Below are the code and all the weights of a small trained network. Each question names an input and a target symbol and asks about switching units off, where a switched-off unit gives its printed mean instead of its output.

import numpy as np


def w(rows, s, z=0):
    codes = np.array(rows[::2]) - 128.0
    scale = np.full(codes.shape[1], s)
    scale[-1] = z or s
    return codes * scale


def f(y):
    return np.maximum(y, 0)


def softmax(a):
    e = np.exp(a - a.max(-1, keepdims=True))
    return e / e.sum(-1, keepdims=True)


def log_softmax(a):
    a = a - a.max(-1, keepdims=True)
    return a - np.log(np.exp(a).sum(-1, keepdims=True))


def net(x, mask):
    ids = ['βεθμξτ'.index(c) for c in x.split()]
    T = len(ids)
    res = E[ids] + P[:T]
    u = 0
    for l in range(3):
        r = res
        for j in range(2):
            rows = slice(3 * j, 3 * j + 3)
            q, k, v = (r @ M[l][rows].T for M in (Q, K, V))
            z = softmax(np.where(np.tri(T) > 0, q @ k.T / 3**0.5, -1e9)) @ v
            o = O[l][rows]
            res = res + np.where(mask[u + j], z, o[:, -1]) @ o[:, :-1]
        u += 2
        y = f(res @ A[l][:, :-1].T + A[l][:, -1])
        res = res + np.where(mask[u : u + 4], y, B[l][:, -1]) @ B[l][:, :-1]
        u += 4
    return log_softmax(res[-1] @ U[:, :-1].T + U[:, -1])


Q, K, V, O, A, B = {}, {}, {}, {}, {}, {}
E = w([
[115,187,80],'β',
[118,167,62],'ε',
[159,11,83],'θ',
[11,111,160],'μ',
[117,187,99],'ξ',
[158,185,124],'τ',
],0.013)
P = w([
[122,88,205],'0',
[72,100,33],'1',
[69,133,8],'2',
[88,142,6],'3',
[94,155,14],'4',
[91,157,5],'5',
[116,162,3],'6',
[125,162,3],'7',
[131,171,9],'8',
],0.0075)
Q[0] = w([
[157,219,106],'L0H0',
[131,170,32],'L0H0',
[46,107,135],'L0H0',
[84,179,51],'L0H1',
[75,11,178],'L0H1',
[121,124,76],'L0H1',
],0.012)
K[0] = w([
[69,200,218],'L0H0',
[177,140,231],'L0H0',
[236,138,76],'L0H0',
[103,127,254],'L0H1',
[37,165,62],'L0H1',
[103,162,185],'L0H1',
],0.0098)
V[0] = w([
[132,75,199],'L0H0',
[49,126,181],'L0H0',
[143,95,44],'L0H0',
[144,13,23],'L0H1',
[115,212,54],'L0H1',
[161,87,255],'L0H1',
],0.0079)
O[0] = w([
[156,168,143,9],'L0H0',
[121,254,75,143],'L0H0',
[139,11,42,204],'L0H0',
[57,46,2,113],'L0H1',
[44,195,208,174],'L0H1',
[218,165,34,50],'L0H1',
],0.0063,0.0015)
A[0] = w([
[115,72,34,253],'L0N0',
[108,216,8,211],'L0N1',
[131,131,143,105],'L0N2',
[73,164,2,69],'L0N3',
],0.004,0.0043)
B[0] = w([
[2,90,148,245],'L0N0',
[60,203,139,254],'L0N1',
[131,66,138,128],'L0N2',
[216,175,184,184],'L0N3',
],0.0039,0.0076)
Q[1] = w([
[89,141,112],'L1H0',
[188,68,85],'L1H0',
[98,147,128],'L1H0',
[133,141,182],'L1H1',
[1,163,147],'L1H1',
[117,208,144],'L1H1',
],0.0093)
K[1] = w([
[255,153,172],'L1H0',
[50,108,223],'L1H0',
[145,216,91],'L1H0',
[72,44,99],'L1H1',
[43,236,59],'L1H1',
[134,191,7],'L1H1',
],0.0063)
V[1] = w([
[2,129,44],'L1H0',
[42,108,164],'L1H0',
[174,199,66],'L1H0',
[236,148,215],'L1H1',
[112,156,78],'L1H1',
[254,185,184],'L1H1',
],0.0077)
O[1] = w([
[156,122,255,253],'L1H0',
[72,161,223,142],'L1H0',
[172,146,69,197],'L1H0',
[72,175,37,5],'L1H1',
[208,131,146,207],'L1H1',
[126,166,6,54],'L1H1',
],0.006,0.0067)
A[1] = w([
[5,210,193,172],'L1N0',
[136,254,95,255],'L1N1',
[38,35,164,92],'L1N2',
[162,214,93,133],'L1N3',
],0.0065,0.0057)
B[1] = w([
[82,85,255,204],'L1N0',
[181,207,194,244],'L1N1',
[240,73,106,203],'L1N2',
[207,152,132,190],'L1N3',
],0.0073,0.011)
Q[2] = w([
[244,113,135],'L2H0',
[118,228,194],'L2H0',
[1,127,65],'L2H0',
[52,102,133],'L2H1',
[118,55,106],'L2H1',
[130,50,40],'L2H1',
],0.0066)
K[2] = w([
[222,85,2],'L2H0',
[186,245,115],'L2H0',
[98,129,168],'L2H0',
[141,146,101],'L2H1',
[200,45,94],'L2H1',
[116,92,99],'L2H1',
],0.0073)
V[2] = w([
[204,75,143],'L2H0',
[188,226,89],'L2H0',
[115,78,239],'L2H0',
[115,137,253],'L2H1',
[182,175,46],'L2H1',
[24,109,128],'L2H1',
],0.0061)
O[2] = w([
[159,217,3,188],'L2H0',
[204,106,196,188],'L2H0',
[11,183,70,168],'L2H0',
[111,165,61,255],'L2H1',
[143,83,238,80],'L2H1',
[64,112,105,66],'L2H1',
],0.0049,0.0099)
A[2] = w([
[68,199,103,49],'L2N0',
[119,146,46,30],'L2N1',
[198,103,181,41],'L2N2',
[67,5,166,3],'L2N3',
],0.011,0.0054)
B[2] = w([
[99,23,111,179],'L2N0',
[221,200,120,151],'L2N1',
[150,2,78,247],'L2N2',
[171,229,122,178],'L2N3',
],0.0088,0.016)
U = w([
[104,94,188,187],'β',
[85,29,103,115],'ε',
[141,125,38,132],'θ',
[201,200,154,4],'μ',
[162,221,254,197],'ξ',
[163,61,169,94],'τ',
],0.006,0.0045)

Each question gives the input, a string of symbols that net reads in full, and the target symbol t.
The units are the heads (3 rows each of Q, K, V and O) and the neurons (one row each of A and B). Each row of codes is followed by its name. A weight is (code - 128) times the scale printed after its matrix; where a second scale follows, it is the last column's (O, A, B and U).
mask holds one flag per unit, layer by layer, with each layer's heads first. A switched-off unit (its flag False) gives its mean, the last column of its rows in O or B, instead of its output. The means were averaged over made-up inputs and are rounded, as every weight is.
A unit's drop is (log p(t) with every unit on - log p(t) with that unit switched off) / (log p(t) with every unit on - log p(t) with every unit switched off).
The circuit of an input: a set's keep is (log p(t) with only the set's units on - log p(t) with every unit switched off) / (log p(t) with every unit on - log p(t) with every unit switched off). Starting from the 12 units with the biggest drops (on a tie, the unit counted first), units are removed one at a time, each time the one whose removal leaves the highest keep (on an exact tie, the one counted first), for as long as the keep stays at least 0.8.
circuit, biggest first: the units of the circuit, biggest drop first
unit that matters most: the unit with the biggest drop
k most important neurons: the k neurons with the biggest drops, biggest first
k most important neurons of layer l: the k neurons of layer l with the biggest drops, biggest first
which heads matter: for each layer, one digit per head in row order, 1 if its drop is at least 0.15 and else 0, layers parted by /
input ξ θ θ τ ε θ ε β, target ξ: unit that matters most -> L2N2
input τ ξ θ μ, target ξ: which heads matter -> 00 / 01 / 01
input θ θ ε, target θ: which heads matter -> 01 / 00 / 11
input θ μ τ τ μ ε β θ τ, target θ: circuit, biggest first -> [L0H1 L1N0]
input ξ ε τ θ θ τ μ ε, target ξ: circuit, biggest first -> [L2N2 L1N2]
input θ τ τ ξ β, target θ: circuit, biggest first -> [L2H0 L0H1]
input θ τ ε τ ε τ μ τ, target θ: 2 most important neurons of layer 1 -> [L1N2 L1N1]
input τ τ τ ξ ξ ξ, target τ: 2 most important neurons of layer 2 -> [L2N2 L2N3]
input ξ τ τ τ θ ξ τ ε, target ξ: which heads matter -> 01 / 01 / 00
input ε τ β ξ θ, target θ: 2 most important neurons -> [L1N2 L1N1]
input ε θ β ε μ μ, target ξ: 4 most important neurons -> [L1N0 L2N3 L2N2 L1N2]
input ξ β μ θ τ ξ, target ξ: which heads matter -> 11 / 01 / 00
input θ ξ ε β β, target θ: 3 most important neurons of layer 1 -> [L1N2 L1N1 L1N3]
input τ ξ τ ξ ε, target τ: 2 most important neurons -> [L2N2 L0N0]
input ε ε ε ε θ ε, target ε: unit that matters most -> L2H0
input β ε θ ξ τ τ θ ξ ξ, target β: which heads matter -> 01 / 00 / 11
input ξ ε τ, target ξ: 3 most important neurons -> [L0N0 L2N2 L1N2]
input ξ β ε ξ, target ξ: which heads matter -> 01 / 00 / 00
input ξ θ θ, target θ: 2 most important neurons -> [L2N3 L1N1]
input μ β τ μ ε ξ θ τ β, target μ: unit that matters most -> L0H0
input β μ τ ξ θ θ β β β, target β: which heads matter -> 01 / 10 / 11
input β τ θ μ β β ξ τ, target β: 2 most important neurons of layer 2 -> [L2N0 L2N2]
input τ θ τ τ, target τ: 3 most important neurons -> [L2N2 L0N0 L1N0]
input β ξ θ β θ τ μ θ ξ, target β: 4 most important neurons -> [L2N2 L2N0 L1N0 L0N0]
input β τ τ θ β τ, target β: 3 most important neurons -> [L2N2 L1N0 L2N0]
input θ τ β ξ ε, target θ: 2 most important neurons -> [L1N2 L1N1]
input ε τ μ μ θ ξ τ, target ε: 3 most important neurons of layer 1 -> [L1N0 L1N1 L1N3]
